Below is a small trained network, with its code and all its weights. Each question gives an input and a class and asks what happens when units are switched off, that is, made to give their printed mean instead of their output.

import numpy as np


def w(rows, s, z=0):
    codes = np.array(rows[::2]) - 128.0
    scale = np.full(codes.shape[1], s)
    scale[-1] = z or s
    return codes * scale


def f(y):
    return y / 2 * (1 + np.tanh(0.7978845608 * (y + 0.044715 * y**3)))


def log_softmax(a):
    a = a - a.max(-1, keepdims=True)
    return a - np.log(np.exp(a).sum(-1, keepdims=True))


def net(x, mask):
    res = np.array(x, float).reshape(1, 7) / 4 @ E
    y = f(res @ A[0][:, :-1].T + A[0][:, -1])
    res = res + np.where(mask, y, B[0][:, -1]) @ B[0][:, :-1]
    return log_softmax(res[-1] @ U[:, :-1].T + U[:, -1])


A, B = {}, {}
E = w([
[170,184,175],'x0',
[143,15,145],'x1',
[255,70,72],'x2',
[18,22,61],'x3',
[180,45,213],'x4',
[77,78,176],'x5',
[75,62,114],'x6',
],0.0057)
A[0] = w([
[131,177,172,130],'neuron 0',
[99,116,122,254],'neuron 1',
[83,162,145,179],'neuron 2',
[254,111,143,130],'neuron 3',
[105,96,150,73],'neuron 4',
[116,115,81,215],'neuron 5',
[135,136,164,63],'neuron 6',
],0.018,0.0028)
B[0] = w([
[156,180,123,178],'neuron 0',
[95,216,119,169],'neuron 1',
[207,126,203,172],'neuron 2',
[197,64,50,245],'neuron 3',
[30,21,189,153],'neuron 4',
[7,255,64,173],'neuron 5',
[130,158,97,137],'neuron 6',
],0.0081,0.011)
U = w([
[81,157,144,234],'0',
[116,147,246,89],'1',
[200,103,169,252],'2',
[47,136,73,45],'3',
[41,81,222,9],'4',
[211,78,45,12],'5',
[151,195,155,106],'6',
[107,206,138,254],'7',
],0.012,0.0035)

Each question gives the input, the list of numbers given to net, and the class t.
The units are the neurons (one row each of A and B). Each row of codes is followed by its name. A weight is (code - 128) times the scale printed after its matrix; where a second scale follows, it is the last column's (A, B and U).
mask holds one flag per neuron, in row order. A switched-off neuron (its flag False) gives its mean, the last column of its row in B, instead of its output. The means were averaged over made-up inputs and are rounded, as every weight is.
A unit's drop is (log p(t) with every unit on - log p(t) with that unit switched off) / (log p(t) with every unit on - log p(t) with every unit switched off).
The circuit of an input: a set's keep is (log p(t) with only the set's units on - log p(t) with every unit switched off) / (log p(t) with every unit on - log p(t) with every unit switched off). Starting from all 7 units, units are removed one at a time, each time the one whose removal leaves the highest keep (on an exact tie, the one counted first), for as long as the keep stays at least 0.8.
circuit, biggest first: the units of the circuit, biggest drop first
k most important neurons: the k neurons with the biggest drops, biggest first
drop when u is switched off: that unit's drop, to one decimal
input [0,6,-6,-5,-3,8,1], class 1: 2 most important neurons -> (neuron 3; neuron 2)
input [-4,-5,7,2,-2,6,-2], class 3: circuit, biggest first -> (neuron 2; neuron 5)
input [-5,-5,8,3,-8,-6,2], class 7: 2 most important neurons -> (neuron 3; neuron 4)
input [-6,-4,-1,-8,4,2,1], class 5: circuit, biggest first -> (neuron 5; neuron 3; neuron 1; neuron 4)
input [0,-1,-3,-6,-2,6,7], class 1: circuit, biggest first -> (neuron 3; neuron 5)
input [0,-6,3,4,4,4,-2], class 4: circuit, biggest first -> (neuron 3; neuron 0)
input [8,-6,7,-8,6,-6,-8], class 5: circuit, biggest first -> (neuron 3)
input [-3,-5,-3,5,8,5,-6], class 4: circuit, biggest first -> (neuron 4; neuron 3)
input [-4,-8,-5,0,-8,8,5], class 7: 2 most important neurons -> (neuron 2; neuron 1)
input [2,1,-2,-6,-5,5,7], class 1: 3 most important neurons -> (neuron 3; neuron 5; neuron 2)
input [0,3,8,7,2,5,4], class 3: 3 most important neurons -> (neuron 5; neuron 2; neuron 1)
input [-4,2,-4,-5,-4,0,-1], class 1: 2 most important neurons -> (neuron 3; neuron 5)
input [-6,-1,0,7,5,5,-4], class 4: 2 most important neurons -> (neuron 4; neuron 3)
input [-2,6,3,4,5,4,7], class 4: circuit, biggest first -> (neuron 4)
input [1,4,-2,-2,-4,2,-3], class 1: drop when neuron 5 is switched off -> 0.4
input [1,7,-8,-1,-6,-3,-5], class 1: drop when neuron 4 is switched off -> -0.2
input [-8,4,6,7,-4,5,-2], class 3: drop when neuron 4 is switched off -> 0.0
